Here is a tiny trained network, its code and every weight. The questions are about switching its units off for an input and a target symbol, where a switched-off unit gives its printed mean instead of its output.

import numpy as np


def w(rows, s, z=0):
    codes = np.array(rows[::2]) - 128.0
    scale = np.full(codes.shape[1], s)
    scale[-1] = z or s
    return codes * scale


def norm(h):
    return h / np.sqrt((h * h).mean(-1, keepdims=True) + 1e-5)


def f(y):
    return np.maximum(y, 0)


def softmax(a):
    e = np.exp(a - a.max(-1, keepdims=True))
    return e / e.sum(-1, keepdims=True)


def log_softmax(a):
    a = a - a.max(-1, keepdims=True)
    return a - np.log(np.exp(a).sum(-1, keepdims=True))


def net(x, mask):
    ids = ['ΓΔΘΛΞΨΩαβεημπτφ'.index(c) for c in x.split()]
    T = len(ids)
    res = E[ids] + P[:T]
    r = norm(res)
    for j in range(2):
        rows = slice(2 * j, 2 * j + 2)
        q, k, v = (r @ M[0][rows].T for M in (Q, K, V))
        z = softmax(np.where(np.tri(T) > 0, q @ k.T / 2**0.5, -1e9)) @ v
        o = O[0][rows]
        res = res + np.where(mask[j], z, o[:, -1]) @ o[:, :-1]
    y = f(norm(res) @ A[0][:, :-1].T + A[0][:, -1])
    res = res + np.where(mask[2:14], y, B[0][:, -1]) @ B[0][:, :-1]
    return log_softmax(norm(res)[-1] @ U[:, :-1].T + U[:, -1])


Q, K, V, O, A, B = {}, {}, {}, {}, {}, {}
E = w([
[149,120,126,104,186,114,180,115,127,35],'Γ',
[125,166,74,204,124,127,122,124,210,67],'Δ',
[136,97,80,73,174,120,149,85,134,67],'Θ',
[154,93,90,211,214,133,117,109,105,166],'Λ',
[130,116,37,76,168,69,127,155,170,120],'Ξ',
[142,158,186,208,131,149,99,69,209,89],'Ψ',
[157,155,167,186,171,142,68,167,77,185],'Ω',
[152,172,144,237,94,130,172,74,182,116],'α',
[173,93,99,195,210,157,125,166,123,202],'β',
[116,180,126,81,231,83,175,163,143,115],'ε',
[151,41,187,114,129,60,149,159,191,123],'η',
[105,170,95,138,138,161,83,132,254,121],'μ',
[46,88,75,122,203,139,70,123,95,116],'π',
[175,130,75,125,138,180,190,174,123,201],'τ',
[55,121,114,168,135,190,146,160,224,77],'φ',
],0.011)
P = w([
[252,114,64,186,148,160,78,219,107,7],'0',
[236,120,57,142,150,138,94,187,118,45],'1',
[219,124,67,134,149,136,104,164,120,79],'2',
[200,121,72,124,143,131,116,144,132,100],'3',
[177,127,74,121,141,125,126,117,135,116],'4',
[157,121,86,115,139,124,132,102,139,137],'5',
[141,116,93,107,134,124,144,82,142,156],'6',
[129,121,113,102,141,130,146,59,146,176],'7',
[110,116,131,99,132,130,162,38,144,199],'8',
[102,124,147,94,141,134,172,22,160,205],'9',
[85,115,143,83,127,132,173,2,173,236],'10',
],0.0061)
Q[0] = w([
[125,125,167,251,73,134,94,152,136,130],'H1',
[82,229,117,148,39,166,83,160,58,130],'H1',
[146,91,137,53,158,88,137,141,31,159],'H2',
[99,168,154,153,26,133,66,199,74,130],'H2',
],0.011)
K[0] = w([
[196,200,96,146,199,126,98,141,104,54],'H1',
[234,113,139,140,131,98,97,211,96,1],'H1',
[81,100,145,209,19,134,11,230,127,220],'H2',
[227,133,96,151,96,130,78,196,78,17],'H2',
],0.007)
V[0] = w([
[126,60,168,161,114,6,50,126,91,61],'H1',
[222,149,171,132,115,46,216,80,116,155],'H1',
[109,117,133,163,187,114,254,195,109,56],'H2',
[92,241,188,165,194,66,135,231,127,182],'H2',
],0.0059)
O[0] = w([
[61,80,187,125,114,82,125,89,195,112,57],'H1',
[191,32,107,139,128,109,163,188,165,61,52],'H1',
[92,93,123,110,125,176,201,74,95,224,252],'H2',
[135,121,111,130,254,102,146,78,196,174,36],'H2',
],0.0086,0.0025)
A[0] = w([
[131,166,190,159,1,132,104,248,133,174,4],'N1',
[78,175,121,217,150,120,126,167,140,177,82],'N2',
[106,123,114,76,87,119,182,105,94,97,125],'N3',
[24,140,196,45,120,17,83,83,149,98,23],'N4',
[131,109,212,201,117,165,66,233,62,128,60],'N5',
[85,6,183,112,120,59,146,143,208,125,2],'N6',
[135,95,70,190,149,142,112,127,139,184,183],'N7',
[98,45,152,148,131,117,173,103,134,184,93],'N8',
[207,117,115,163,174,151,81,170,40,184,92],'N9',
[114,143,176,78,139,45,125,110,204,61,110],'N10',
[121,99,144,159,51,115,181,156,122,198,75],'N11',
[178,141,114,109,187,57,97,95,130,141,101],'N12',
],0.0092,0.0057)
B[0] = w([
[133,194,89,248,130,158,140,179,154,96,156],'N1',
[147,91,132,105,128,101,147,159,150,80,181],'N2',
[134,152,165,131,128,109,114,138,139,144,196],'N3',
[81,108,98,143,138,51,143,92,96,91,154],'N4',
[164,142,45,53,154,149,164,88,95,144,152],'N5',
[119,90,115,143,50,158,147,119,152,155,159],'N6',
[143,124,162,117,150,114,132,128,108,144,254],'N7',
[97,144,104,130,150,147,121,161,137,129,173],'N8',
[109,91,112,138,114,151,100,148,99,129,245],'N9',
[129,118,116,92,141,149,77,120,122,141,167],'N10',
[133,161,98,90,132,137,108,96,97,141,162],'N11',
[115,140,143,184,81,150,140,114,134,117,209],'N12',
],0.016,0.0074)
U = w([
[69,203,132,70,136,166,74,93,64,230,6],'Γ',
[180,102,80,111,163,68,165,168,175,50,188],'Δ',
[104,207,92,212,98,169,105,139,128,83,143],'Θ',
[131,154,222,87,44,121,134,148,71,104,96],'Λ',
[158,145,164,88,152,100,105,126,140,129,154],'Ξ',
[168,130,110,135,174,162,25,34,173,113,75],'Ψ',
[158,69,62,102,189,144,91,180,40,136,93],'Ω',
[203,108,148,170,99,105,207,30,95,123,4],'α',
[58,131,82,127,144,33,138,88,91,83,197],'β',
[135,139,116,119,236,108,177,112,188,190,199],'ε',
[99,63,113,110,59,135,150,109,182,158,188],'η',
[114,174,113,63,176,107,1,217,184,114,175],'μ',
[113,104,235,212,137,116,67,155,121,168,162],'π',
[167,166,151,114,126,37,86,170,147,195,218],'τ',
[49,134,165,80,165,192,164,183,139,47,66],'φ',
],0.0069,0.0023)

Each question gives the input, a string of symbols that net reads in full, and the target symbol t.
The units are the heads (2 rows each of Q, K, V and O) and the neurons (one row each of A and B). Each row of codes is followed by its name. A weight is (code - 128) times the scale printed after its matrix; where a second scale follows, it is the last column's (O, A, B and U).
mask holds one flag per unit, heads first, then neurons. A switched-off unit (its flag False) gives its mean, the last column of its rows in O or B, instead of its output. The means were averaged over made-up inputs and are rounded, as every weight is.
A unit's drop is (log p(t) with every unit on - log p(t) with that unit switched off) / (log p(t) with every unit on - log p(t) with every unit switched off).
The circuit of an input: a set's keep is (log p(t) with only the set's units on - log p(t) with every unit switched off) / (log p(t) with every unit on - log p(t) with every unit switched off). Starting from the 12 units with the biggest drops (on a tie, the unit counted first), units are removed one at a time, each time the one whose removal leaves the highest keep (on an exact tie, the one counted first), for as long as the keep stays at least 0.8.
units of the circuit, in order: the units of the circuit, biggest drop first
unit that matters most: the unit with the biggest drop
top k neurons: the k neurons with the biggest drops, biggest first
heads that matter: for each layer, one digit per head in row order, 1 if its drop is at least 0.15 and else 0, layers parted by /
input Γ Λ Ψ Γ α Ω Θ μ, target Θ: units of the circuit, in order	[H2; N1]
input π π Ω Ξ, target β: units of the circuit, in order	[H1; N4]
input Ω ε Θ, target ε: heads that matter	01
input π η α π Γ α Λ μ Θ ε, target Θ: units of the circuit, in order	[N12; H2]
input π Λ Ω Γ Θ Δ η Ψ Θ τ Γ, target Ω: heads that matter	10
input Γ Δ Γ Ω Δ Ω φ α η Ξ τ, target Ω: top 2 neurons	[N9; N12]
input Ω Λ φ η, target Γ: units of the circuit, in order	[H1]
input Θ Λ Ω π Θ ε Δ φ μ, target ε: heads that matter	01
input Ω Γ φ Ω α Ω η α, target Γ: heads that matter	01
input Ω η Ω Θ Ξ Δ π, target β: units of the circuit, in order	[H1; N4; H2]
input Ψ ε ε Θ Γ Ω Λ μ Ξ, target Θ: units of the circuit, in order	[H2; N12]
input η Θ μ Θ, target Θ: units of the circuit, in order	[H2; H1; N12]
input η Θ Θ ε Ψ Ξ Ω φ, target ε: units of the circuit, in order	[H2; N9]
input Ξ Ω ε Ψ Γ η Θ Θ ε η Θ, target η: heads that matter	10
input Θ Ψ τ Δ Λ β η Ω ε, target η: unit that matters most	H1
input Γ Γ β β μ Γ π π Θ ε Θ, target ε: top 2 neurons	[N9; N8]
input Ξ η μ Θ μ Γ, target Θ: heads that matter	11
input Ω α Λ Θ α Ω φ Ω π Ψ Γ, target β: units of the circuit, in order	[N4; H2]
input π Θ Γ Θ Θ Γ η π Ω η Ψ, target Γ: heads that matter	01
input π Θ η Θ Ψ Θ, target μ: units of the circuit, in order	[H2; N10; N3]
input Ω φ Ω Δ, target Δ: units of the circuit, in order	[N2; N12; N9]
input Γ Ω η Θ Ω, target π: heads that matter	11
input Λ Λ Λ φ Θ, target Γ: heads that matter	10
input η Ψ π Ψ Θ Γ ε Γ, target ε: units of the circuit, in order	[H2]
input Θ Γ Ω ε η η, target η: heads that matter	10
input φ Δ φ α, target α: heads that matter	00
input Ω π Ω α τ Δ β η Δ, target Δ: units of the circuit, in order	[N2; N12]
